Below is a small trained network, with its code and all its weights. Each question gives an input and a target symbol and asks what happens when units are switched off, that is, made to give their printed mean instead of their output.

import numpy as np


def w(rows, s, z=0):
    codes = np.array(rows[::2]) - 128.0
    scale = np.full(codes.shape[1], s)
    scale[-1] = z or s
    return codes * scale


def f(y):
    return y / 2 * (1 + np.tanh(0.7978845608 * (y + 0.044715 * y**3)))


def softmax(a):
    e = np.exp(a - a.max(-1, keepdims=True))
    return e / e.sum(-1, keepdims=True)


def log_softmax(a):
    a = a - a.max(-1, keepdims=True)
    return a - np.log(np.exp(a).sum(-1, keepdims=True))


def net(x, mask):
    ids = ['ΘΛΞΠΣΨβγδεζητφω'.index(c) for c in x.split()]
    T = len(ids)
    res = E[ids] + P[:T]
    r = res
    for j in range(2):
        rows = slice(4 * j, 4 * j + 4)
        q, k, v = (r @ M[0][rows].T for M in (Q, K, V))
        z = softmax(np.where(np.tri(T) > 0, q @ k.T / 4**0.5, -1e9)) @ v
        o = O[0][rows]
        res = res + np.where(mask[j], z, o[:, -1]) @ o[:, :-1]
    y = f(res @ A[0][:, :-1].T + A[0][:, -1])
    res = res + np.where(mask[2:14], y, B[0][:, -1]) @ B[0][:, :-1]
    return log_softmax(res[-1] @ U[:, :-1].T + U[:, -1])


Q, K, V, O, A, B = {}, {}, {}, {}, {}, {}
E = w([
[95,130,126],'Θ',
[84,122,68],'Λ',
[135,91,168],'Ξ',
[146,129,71],'Π',
[111,75,84],'Σ',
[176,174,87],'Ψ',
[146,99,95],'β',
[111,100,108],'γ',
[108,95,192],'δ',
[102,252,76],'ε',
[150,152,175],'ζ',
[104,144,9],'η',
[140,92,121],'τ',
[146,119,120],'φ',
[174,109,117],'ω',
],0.023)
P = w([
[155,201,1],'0',
[129,171,161],'1',
[132,175,141],'2',
[127,169,151],'3',
[123,160,155],'4',
[127,159,179],'5',
[119,157,171],'6',
[117,146,158],'7',
[112,154,161],'8',
[123,154,172],'9',
[118,147,147],'10',
[112,144,161],'11',
[106,118,165],'12',
[110,141,152],'13',
],0.0074)
Q[0] = w([
[120,111,55],'h1',
[88,109,135],'h1',
[17,107,67],'h1',
[158,119,193],'h1',
[45,67,141],'h2',
[253,109,120],'h2',
[35,157,74],'h2',
[90,153,71],'h2',
],0.013)
K[0] = w([
[220,71,159],'h1',
[128,132,77],'h1',
[143,200,166],'h1',
[134,222,162],'h1',
[134,8,89],'h2',
[111,214,115],'h2',
[102,80,54],'h2',
[112,132,192],'h2',
],0.015)
V[0] = w([
[205,148,151],'h1',
[88,16,111],'h1',
[132,107,127],'h1',
[151,87,87],'h1',
[19,127,145],'h2',
[130,232,164],'h2',
[2,164,105],'h2',
[70,106,122],'h2',
],0.012)
O[0] = w([
[49,40,189,152],'h1',
[204,65,2,20],'h1',
[133,179,24,111],'h1',
[118,122,65,189],'h1',
[164,175,133,70],'h2',
[125,131,183,251],'h2',
[223,206,172,253],'h2',
[176,118,134,92],'h2',
],0.0088,0.0037)
A[0] = w([
[145,103,25,156],'n1',
[113,75,189,83],'n2',
[107,36,102,79],'n3',
[84,94,165,253],'n4',
[5,90,80,53],'n5',
[143,159,175,150],'n6',
[191,67,254,70],'n7',
[52,88,150,115],'n8',
[53,34,97,24],'n9',
[165,190,9,167],'n10',
[36,233,58,174],'n11',
[75,65,24,70],'n12',
],0.0078,0.0052)
B[0] = w([
[94,204,113,211],'n1',
[254,172,58,156],'n2',
[127,167,129,148],'n3',
[119,237,46,219],'n4',
[91,128,160,174],'n5',
[129,36,58,202],'n6',
[120,80,10,225],'n7',
[108,134,109,170],'n8',
[55,71,187,154],'n9',
[142,112,236,253],'n10',
[131,13,171,247],'n11',
[172,75,107,191],'n12',
],0.0067,0.0068)
U = w([
[110,140,112,95],'Θ',
[229,40,60,85],'Λ',
[136,111,86,156],'Ξ',
[154,174,130,254],'Π',
[156,132,99,128],'Σ',
[164,141,161,110],'Ψ',
[133,103,248,150],'β',
[168,114,95,131],'γ',
[133,80,60,102],'δ',
[129,149,45,79],'ε',
[63,181,147,88],'ζ',
[88,219,77,17],'η',
[85,83,114,229],'τ',
[152,7,155,198],'φ',
[191,178,143,5],'ω',
],0.011,0.0035)

Each question gives the input, a string of symbols that net reads in full, and the target symbol t.
The units are the heads (4 rows each of Q, K, V and O) and the neurons (one row each of A and B). Each row of codes is followed by its name. A weight is (code - 128) times the scale printed after its matrix; where a second scale follows, it is the last column's (O, A, B and U).
mask holds one flag per unit, heads first, then neurons. A switched-off unit (its flag False) gives its mean, the last column of its rows in O or B, instead of its output. The means were averaged over made-up inputs and are rounded, as every weight is.
A unit's drop is (log p(t) with every unit on - log p(t) with that unit switched off) / (log p(t) with every unit on - log p(t) with every unit switched off).
The circuit of an input: a set's keep is (log p(t) with only the set's units on - log p(t) with every unit switched off) / (log p(t) with every unit on - log p(t) with every unit switched off). Starting from the 12 units with the biggest drops (on a tie, the unit counted first), units are removed one at a time, each time the one whose removal leaves the highest keep (on an exact tie, the one counted first), for as long as the keep stays at least 0.8.
circuit, biggest first: the units of the circuit, biggest drop first
most important unit: the unit with the biggest drop
k most important neurons: the k neurons with the biggest drops, biggest first
drop of u: that unit's drop, to one decimal
input φ ω ω, target τ: circuit, biggest first	h2, h1
input ω ω δ, target τ: most important unit	h2
input ω ε Ξ Π φ ε ε Π ε ω η, target τ: circuit, biggest first	h2, h1, n5, n11
input ζ Ψ Π, target ζ: circuit, biggest first	h1, h2, n4
input ω Ξ ω ε Π η, target φ: 3 most important neurons	n11, n12, n10
input Ξ β Π Ψ ε ω ω ω β τ Λ, target τ: circuit, biggest first	h2, n9, h1
input τ ω β Θ Θ ε η δ, target η: circuit, biggest first	n4, h1, n2, n7
input γ Θ Σ Θ δ Λ Σ Σ, target Λ: 2 most important neurons	n12, n4
input Θ δ Σ ε ε Ψ φ ε ω, target Λ: circuit, biggest first	n7, h2, n6
input ζ Ξ τ ε ω Π Θ, target ζ: circuit, biggest first	h1, n4
input γ δ τ ω γ γ ω ζ β ω Ξ ε ω η, target φ: circuit, biggest first	n11, n10, n4
input ε η τ η ε η Σ Π Σ η, target Λ: 3 most important neurons	n12, n11, n4
input β Θ ε ε Λ Ψ, target ω: drop of n4	-0.1
input ω ω η, target τ: drop of h1	0.3
input Θ Ψ Π η β ζ ω ε, target β: drop of n11	0.4
input ω ω φ, target τ: most important neuron	n9
